Below is a small trained network, with its code and all its weights. Each question gives an input and a target symbol and asks what happens when units are switched off, that is, made to give their printed mean instead of their output.

import numpy as np


def w(rows, s, z=0):
    codes = np.array(rows[::2]) - 128.0
    scale = np.full(codes.shape[1], s)
    scale[-1] = z or s
    return codes * scale


def f(y):
    return y / 2 * (1 + np.tanh(0.7978845608 * (y + 0.044715 * y**3)))


def softmax(a):
    e = np.exp(a - a.max(-1, keepdims=True))
    return e / e.sum(-1, keepdims=True)


def log_softmax(a):
    a = a - a.max(-1, keepdims=True)
    return a - np.log(np.exp(a).sum(-1, keepdims=True))


def net(x, mask):
    ids = ['ΠΣΦΨαβεζηθλμτ'.index(c) for c in x.split()]
    T = len(ids)
    res = E[ids] + P[:T]
    u = 0
    for l in range(2):
        r = res
        for j in range(2):
            rows = slice(4 * j, 4 * j + 4)
            q, k, v = (r @ M[l][rows].T for M in (Q, K, V))
            z = softmax(np.where(np.tri(T) > 0, q @ k.T / 4**0.5, -1e9)) @ v
            o = O[l][rows]
            res = res + np.where(mask[u + j], z, o[:, -1]) @ o[:, :-1]
        u += 2
        y = f(res @ A[l][:, :-1].T + A[l][:, -1])
        res = res + np.where(mask[u : u + 16], y, B[l][:, -1]) @ B[l][:, :-1]
        u += 16
    return log_softmax(res[-1] @ U[:, :-1].T + U[:, -1])


Q, K, V, O, A, B = {}, {}, {}, {}, {}, {}
E = w([
[113,160,120,115,243],'Π',
[119,134,110,134,188],'Σ',
[78,113,120,107,194],'Φ',
[147,133,86,138,218],'Ψ',
[49,121,128,122,143],'α',
[111,155,143,110,42],'β',
[124,80,95,156,157],'ε',
[160,113,146,188,165],'ζ',
[164,104,6,172,170],'η',
[166,179,93,114,60],'θ',
[116,31,114,152,169],'λ',
[85,225,145,109,72],'μ',
[129,56,161,112,29],'τ',
],0.013)
P = w([
[60,100,120,4,116],'0',
[183,46,135,254,122],'1',
[149,112,36,237,115],'2',
[99,84,10,198,117],'3',
[141,141,113,115,151],'4',
[90,87,142,126,179],'5',
],0.0088)
Q[0] = w([
[79,102,167,127,170],'0.h0',
[81,138,158,80,149],'0.h0',
[193,149,179,4,101],'0.h0',
[119,146,150,93,84],'0.h0',
[117,75,64,162,159],'0.h1',
[82,90,86,150,190],'0.h1',
[179,158,177,69,47],'0.h1',
[180,163,194,64,112],'0.h1',
],0.011)
K[0] = w([
[154,157,60,146,146],'0.h0',
[172,135,82,172,69],'0.h0',
[166,102,188,246,110],'0.h0',
[147,95,156,146,98],'0.h0',
[72,139,123,63,97],'0.h1',
[60,113,88,46,132],'0.h1',
[216,158,189,246,149],'0.h1',
[133,103,198,181,197],'0.h1',
],0.012)
V[0] = w([
[60,88,255,121,127],'0.h0',
[131,55,149,133,77],'0.h0',
[95,196,160,102,130],'0.h0',
[119,199,58,108,149],'0.h0',
[111,143,118,121,123],'0.h1',
[59,123,194,122,153],'0.h1',
[182,167,175,122,74],'0.h1',
[88,179,164,110,33],'0.h1',
],0.009)
O[0] = w([
[1,81,146,69,130,40],'0.h0',
[102,171,33,78,84,216],'0.h0',
[41,86,252,178,120,99],'0.h0',
[133,163,119,231,152,192],'0.h0',
[85,128,112,137,141,153],'0.h1',
[79,65,168,98,204,16],'0.h1',
[57,200,179,144,99,128],'0.h1',
[26,231,132,186,142,255],'0.h1',
],0.0071,0.0027)
A[0] = w([
[47,208,136,56,25,139],'0.n0',
[133,200,67,113,164,89],'0.n1',
[186,210,161,173,223,122],'0.n2',
[171,49,113,104,98,153],'0.n3',
[65,170,125,135,254,141],'0.n4',
[109,115,122,69,182,201],'0.n5',
[151,120,118,205,136,39],'0.n6',
[207,165,141,225,179,171],'0.n7',
[181,74,100,107,228,113],'0.n8',
[152,56,167,25,158,148],'0.n9',
[178,77,171,149,69,191],'0.n10',
[76,135,134,28,102,72],'0.n11',
[109,128,91,177,13,181],'0.n12',
[184,197,88,145,97,109],'0.n13',
[144,71,174,182,107,254],'0.n14',
[166,161,121,160,154,51],'0.n15',
],0.0072,0.0031)
B[0] = w([
[184,65,118,102,105,219],'0.n0',
[143,68,160,174,97,177],'0.n1',
[97,96,77,125,70,179],'0.n2',
[187,215,117,133,136,165],'0.n3',
[124,168,136,202,125,175],'0.n4',
[123,58,142,160,206,141],'0.n5',
[95,129,130,91,134,161],'0.n6',
[43,99,97,72,137,234],'0.n7',
[254,73,101,161,168,167],'0.n8',
[144,163,213,75,245,146],'0.n9',
[114,200,98,124,103,157],'0.n10',
[89,50,184,62,88,152],'0.n11',
[204,248,126,166,98,254],'0.n12',
[144,118,186,123,122,223],'0.n13',
[105,187,65,127,149,158],'0.n14',
[97,120,173,93,86,149],'0.n15',
],0.0058,0.0075)
Q[1] = w([
[109,111,112,254,131],'1.h0',
[103,84,154,174,209],'1.h0',
[50,205,145,120,9],'1.h0',
[54,82,150,111,104],'1.h0',
[121,157,83,194,112],'1.h1',
[112,148,222,46,75],'1.h1',
[243,158,161,153,104],'1.h1',
[180,180,179,93,144],'1.h1',
],0.0077)
K[1] = w([
[165,49,135,145,255],'1.h0',
[101,122,68,157,163],'1.h0',
[126,174,155,56,126],'1.h0',
[38,150,196,145,158],'1.h0',
[139,68,170,34,135],'1.h1',
[155,111,52,199,42],'1.h1',
[170,149,89,131,170],'1.h1',
[160,105,41,111,115],'1.h1',
],0.0064)
V[1] = w([
[43,215,83,145,42],'1.h0',
[217,143,96,191,51],'1.h0',
[7,151,169,142,138],'1.h0',
[27,169,198,165,120],'1.h0',
[157,111,47,173,110],'1.h1',
[177,254,34,174,149],'1.h1',
[207,217,156,228,219],'1.h1',
[110,103,100,180,24],'1.h1',
],0.007)
O[1] = w([
[124,90,169,211,102,165],'1.h0',
[89,97,208,112,119,254],'1.h0',
[172,116,74,202,115,10],'1.h0',
[171,80,61,218,152,6],'1.h0',
[32,100,143,88,84,161],'1.h1',
[39,146,122,132,116,110],'1.h1',
[2,115,167,136,211,20],'1.h1',
[82,79,47,105,37,138],'1.h1',
],0.0062,0.0052)
A[1] = w([
[168,78,113,223,240,24],'1.n0',
[90,68,177,60,93,102],'1.n1',
[153,130,107,113,45,150],'1.n2',
[63,139,106,94,79,219],'1.n3',
[196,211,168,102,95,104],'1.n4',
[96,30,102,194,152,254],'1.n5',
[199,39,132,228,106,19],'1.n6',
[153,2,92,102,153,225],'1.n7',
[23,74,119,107,145,134],'1.n8',
[124,128,167,132,49,130],'1.n9',
[161,78,176,123,179,182],'1.n10',
[55,163,112,183,155,10],'1.n11',
[51,35,160,32,116,111],'1.n12',
[103,133,72,157,64,46],'1.n13',
[167,104,118,154,19,138],'1.n14',
[158,223,156,182,121,185],'1.n15',
],0.0082,0.0036)
B[1] = w([
[172,126,182,128,65,184],'1.n0',
[144,131,92,180,118,188],'1.n1',
[87,59,153,127,156,214],'1.n2',
[162,117,147,136,108,214],'1.n3',
[78,154,64,86,151,209],'1.n4',
[64,211,122,126,72,175],'1.n5',
[68,138,90,135,174,216],'1.n6',
[98,204,137,143,111,165],'1.n7',
[162,65,84,114,103,182],'1.n8',
[76,128,161,161,172,193],'1.n9',
[77,126,123,124,52,149],'1.n10',
[145,130,139,1,140,163],'1.n11',
[147,102,95,185,138,204],'1.n12',
[131,88,159,62,120,197],'1.n13',
[109,103,169,150,174,249],'1.n14',
[195,98,150,129,148,190],'1.n15',
],0.0074,0.016)
U = w([
[123,104,229,163,131,187],'Π',
[148,128,138,138,143,167],'Σ',
[210,127,163,108,73,60],'Φ',
[59,68,111,163,254,6],'Ψ',
[211,160,90,129,26,114],'α',
[129,123,113,203,148,107],'β',
[118,138,94,137,168,156],'ε',
[155,134,118,124,120,138],'ζ',
[168,42,88,82,85,114],'η',
[78,167,49,124,74,138],'θ',
[132,159,116,88,113,102],'λ',
[140,177,91,167,106,130],'μ',
[173,85,88,160,161,134],'τ',
],0.0073,0.0018)

Each question gives the input, a string of symbols that net reads in full, and the target symbol t.
The units are the heads (4 rows each of Q, K, V and O) and the neurons (one row each of A and B). Each row of codes is followed by its name. A weight is (code - 128) times the scale printed after its matrix; where a second scale follows, it is the last column's (O, A, B and U).
mask holds one flag per unit, layer by layer, with each layer's heads first. A switched-off unit (its flag False) gives its mean, the last column of its rows in O or B, instead of its output. The means were averaged over made-up inputs and are rounded, as every weight is.
A unit's drop is (log p(t) with every unit on - log p(t) with that unit switched off) / (log p(t) with every unit on - log p(t) with every unit switched off).
The circuit of an input: a set's keep is (log p(t) with only the set's units on - log p(t) with every unit switched off) / (log p(t) with every unit on - log p(t) with every unit switched off). Starting from the 12 units with the biggest drops (on a tie, the unit counted first), units are removed one at a time, each time the one whose removal leaves the highest keep (on an exact tie, the one counted first), for as long as the keep stays at least 0.8.
units of the circuit, in order: the units of the circuit, biggest drop first
most important unit: the unit with the biggest drop
k most important neurons: the k neurons with the biggest drops, biggest first
k most important neurons of layer l: the k neurons of layer l with the biggest drops, biggest first
which heads matter: for each layer, one digit per head in row order, 1 if its drop is at least 0.15 and else 0, layers parted by /
input β τ λ τ τ η, target β: which heads matter : 11 / 11
input θ β α θ ζ λ, target θ: most important unit : 1.n5
input Π Π θ θ η η, target Π: units of the circuit, in order : (1.h1, 0.h1, 1.n0, 0.h0)
input τ θ τ Ψ θ η, target τ: which heads matter : 11 / 01
input Φ τ θ, target α: units of the circuit, in order : (0.h1, 1.h1, 0.n12)
input Π λ Ψ, target Π: units of the circuit, in order : (1.h1, 1.n0, 0.h0)
input μ β θ, target β: units of the circuit, in order : (1.h0, 0.h0)
input η μ μ, target θ: units of the circuit, in order : (1.h1, 1.n14)
input η θ θ, target θ: which heads matter : 11 / 11
input η θ θ Π Ψ, target η: which heads matter : 11 / 11
input α η θ Φ τ, target θ: 2 most important neurons : (1.n4, 1.n14)
input τ Φ λ, target τ: 2 most important neurons of layer 0 : (0.n11, 0.n9)
input μ λ ε, target μ: 3 most important neurons of layer 1 : (1.n5, 1.n6, 1.n0)
input μ θ θ τ τ, target Π: which heads matter : 01 / 10
input η θ η, target η: 2 most important neurons : (1.n8, 0.n7)
input τ θ μ, target η: units of the circuit, in order : (0.h0, 0.n0, 1.h1, 1.n2)
input θ η α, target θ: units of the circuit, in order : (1.h1, 1.n14)
input Π η θ Φ μ Φ, target Π: which heads matter : 11 / 01
input α η η, target α: units of the circuit, in order : (1.h1, 0.h0, 0.n11)
input η η ε τ θ, target θ: units of the circuit, in order : (1.h1)
input μ α Π τ, target β: units of the circuit, in order : (1.h0, 0.h0, 0.h1)
input θ Φ η θ ε, target θ: most important unit : 1.h1
input τ μ μ θ θ λ, target τ: 2 most important neurons : (1.n6, 0.n11)
input θ η Φ β, target Π: which heads matter : 00 / 11
input θ τ τ, target Π: which heads matter : 00 / 11
input θ α α, target θ: which heads matter : 10 / 11
input Ψ θ τ θ, target λ: most important unit : 0.h1
input θ θ θ Ψ μ, target Π: which heads matter : 01 / 10
input Ψ τ β, target λ: which heads matter : 01 / 11
